Below is a small trained network, with its code and all its weights. Each question gives an input and a class and asks what happens when units are switched off, that is, made to give their printed mean instead of their output.

import numpy as np


def w(rows, s, z=0):
    codes = np.array(rows[::2]) - 128.0
    scale = np.full(codes.shape[1], s)
    scale[-1] = z or s
    return codes * scale


def f(y):
    return y / 2 * (1 + np.tanh(0.7978845608 * (y + 0.044715 * y**3)))


def log_softmax(a):
    a = a - a.max(-1, keepdims=True)
    return a - np.log(np.exp(a).sum(-1, keepdims=True))


def net(x, mask):
    res = np.array(x, float).reshape(1, 7) / 4 @ E
    y = f(res @ A[0][:, :-1].T + A[0][:, -1])
    res = res + np.where(mask, y, B[0][:, -1]) @ B[0][:, :-1]
    return log_softmax(res[-1] @ U[:, :-1].T + U[:, -1])


A, B = {}, {}
E = w([
[93,129,179,173,189,37,198,229,181,157,160],'x0',
[169,9,211,234,98,201,92,184,149,64,106],'x1',
[135,88,29,148,130,197,103,185,57,191,138],'x2',
[111,146,147,143,114,103,163,86,42,124,177],'x3',
[118,127,74,191,34,215,209,191,178,169,191],'x4',
[44,174,83,64,122,159,78,191,254,214,62],'x5',
[75,59,56,144,33,75,72,115,18,141,226],'x6',
],0.0068)
A[0] = w([
[172,66,186,184,129,135,131,161,158,85,113,226],'neuron 1',
[133,78,84,150,108,125,136,168,100,146,142,15],'neuron 2',
[138,78,119,160,114,145,134,130,90,156,164,88],'neuron 3',
[52,110,75,147,77,125,108,191,136,254,173,204],'neuron 4',
[110,129,140,82,184,86,79,128,147,162,71,195],'neuron 5',
[136,144,72,70,108,168,89,97,129,198,79,254],'neuron 6',
[120,143,106,81,120,149,82,89,105,126,92,190],'neuron 7',
[136,202,143,89,162,97,167,158,144,154,81,225],'neuron 8',
],0.0096,0.0037)
B[0] = w([
[135,55,35,206,141,251,88,144,61,79,82,217],'neuron 1',
[143,113,154,120,118,158,174,87,232,124,80,159],'neuron 2',
[55,171,162,51,103,46,227,109,185,135,69,171],'neuron 3',
[121,224,90,81,143,226,231,35,163,108,22,245],'neuron 4',
[91,202,145,107,151,127,152,10,154,64,105,204],'neuron 5',
[248,132,28,194,195,254,99,159,73,65,100,223],'neuron 6',
[169,108,85,149,130,104,111,126,18,85,155,185],'neuron 7',
[151,181,162,91,160,156,244,64,190,132,85,215],'neuron 8',
],0.0061,0.012)
U = w([
[126,125,129,112,132,109,95,188,141,192,168,33],'0',
[123,197,113,109,157,146,197,99,172,121,95,192],'1',
[101,68,125,155,108,149,120,145,204,121,109,3],'2',
[128,125,154,148,139,145,103,162,168,152,165,35],'3',
[133,111,152,93,115,106,104,187,144,173,134,57],'4',
[158,64,86,181,137,145,103,134,55,98,144,220],'5',
[92,124,157,100,111,12,136,76,98,107,201,154],'6',
],0.011,0.0042)

Each question gives the input, the list of numbers given to net, and the class t.
The units are the neurons (one row each of A and B). Each row of codes is followed by its name. A weight is (code - 128) times the scale printed after its matrix; where a second scale follows, it is the last column's (A, B and U).
mask holds one flag per neuron, in row order. A switched-off neuron (its flag False) gives its mean, the last column of its row in B, instead of its output. The means were averaged over made-up inputs and are rounded, as every weight is.
A unit's drop is (log p(t) with every unit on - log p(t) with that unit switched off) / (log p(t) with every unit on - log p(t) with every unit switched off).
The circuit of an input: a set's keep is (log p(t) with only the set's units on - log p(t) with every unit switched off) / (log p(t) with every unit on - log p(t) with every unit switched off). Starting from all 8 units, units are removed one at a time, each time the one whose removal leaves the highest keep (on an exact tie, the one counted first), for as long as the keep stays at least 0.8.
units of the circuit, in order: the units of the circuit, biggest drop first
top k neurons: the k neurons with the biggest drops, biggest first
drop of u: that unit's drop, to one decimal
input [-8,-1,-6,5,-6,-6,6], class 6: units of the circuit, in order : (neuron 6)
input [3,4,8,-1,-8,0,7], class 1: units of the circuit, in order : (neuron 3; neuron 4)
input [5,7,-8,8,2,7,-5], class 2: units of the circuit, in order : (neuron 4; neuron 1)
input [0,7,-2,-2,8,-5,5], class 2: top 3 neurons : (neuron 3; neuron 2; neuron 6)
input [-6,2,-3,7,5,0,7], class 1: top 2 neurons : (neuron 4; neuron 3)
input [-1,-5,0,-7,-3,-8,7], class 6: units of the circuit, in order : (neuron 1; neuron 6)
input [0,-6,-3,5,4,-8,-2], class 6: units of the circuit, in order : (neuron 4; neuron 6)
input [4,8,8,-6,7,-7,4], class 2: top 4 neurons : (neuron 1; neuron 3; neuron 2; neuron 8)
input [-8,-4,-8,-5,4,-6,5], class 5: top 2 neurons : (neuron 5; neuron 8)
input [1,2,4,-5,-7,4,8], class 1: top 3 neurons : (neuron 4; neuron 1; neuron 5)
input [-1,-8,-1,-4,-8,-4,4], class 6: top 2 neurons : (neuron 4; neuron 1)
input [-3,-3,-4,3,-5,-3,-2], class 6: top 3 neurons : (neuron 4; neuron 6; neuron 1)
input [7,4,-7,2,4,-2,-3], class 5: top 2 neurons : (neuron 1; neuron 4)
input [8,-8,-1,-2,-8,-5,4], class 6: units of the circuit, in order : (neuron 4)
input [6,1,5,-7,7,1,8], class 1: drop of neuron 4 : 0.5
input [-3,8,5,-6,1,1,7], class 2: drop of neuron 3 : 0.3
input [3,7,0,2,7,-3,-7], class 5: drop of neuron 1 : 0.3
input [1,3,-5,7,2,-6,1], class 5: drop of neuron 8 : 0.1
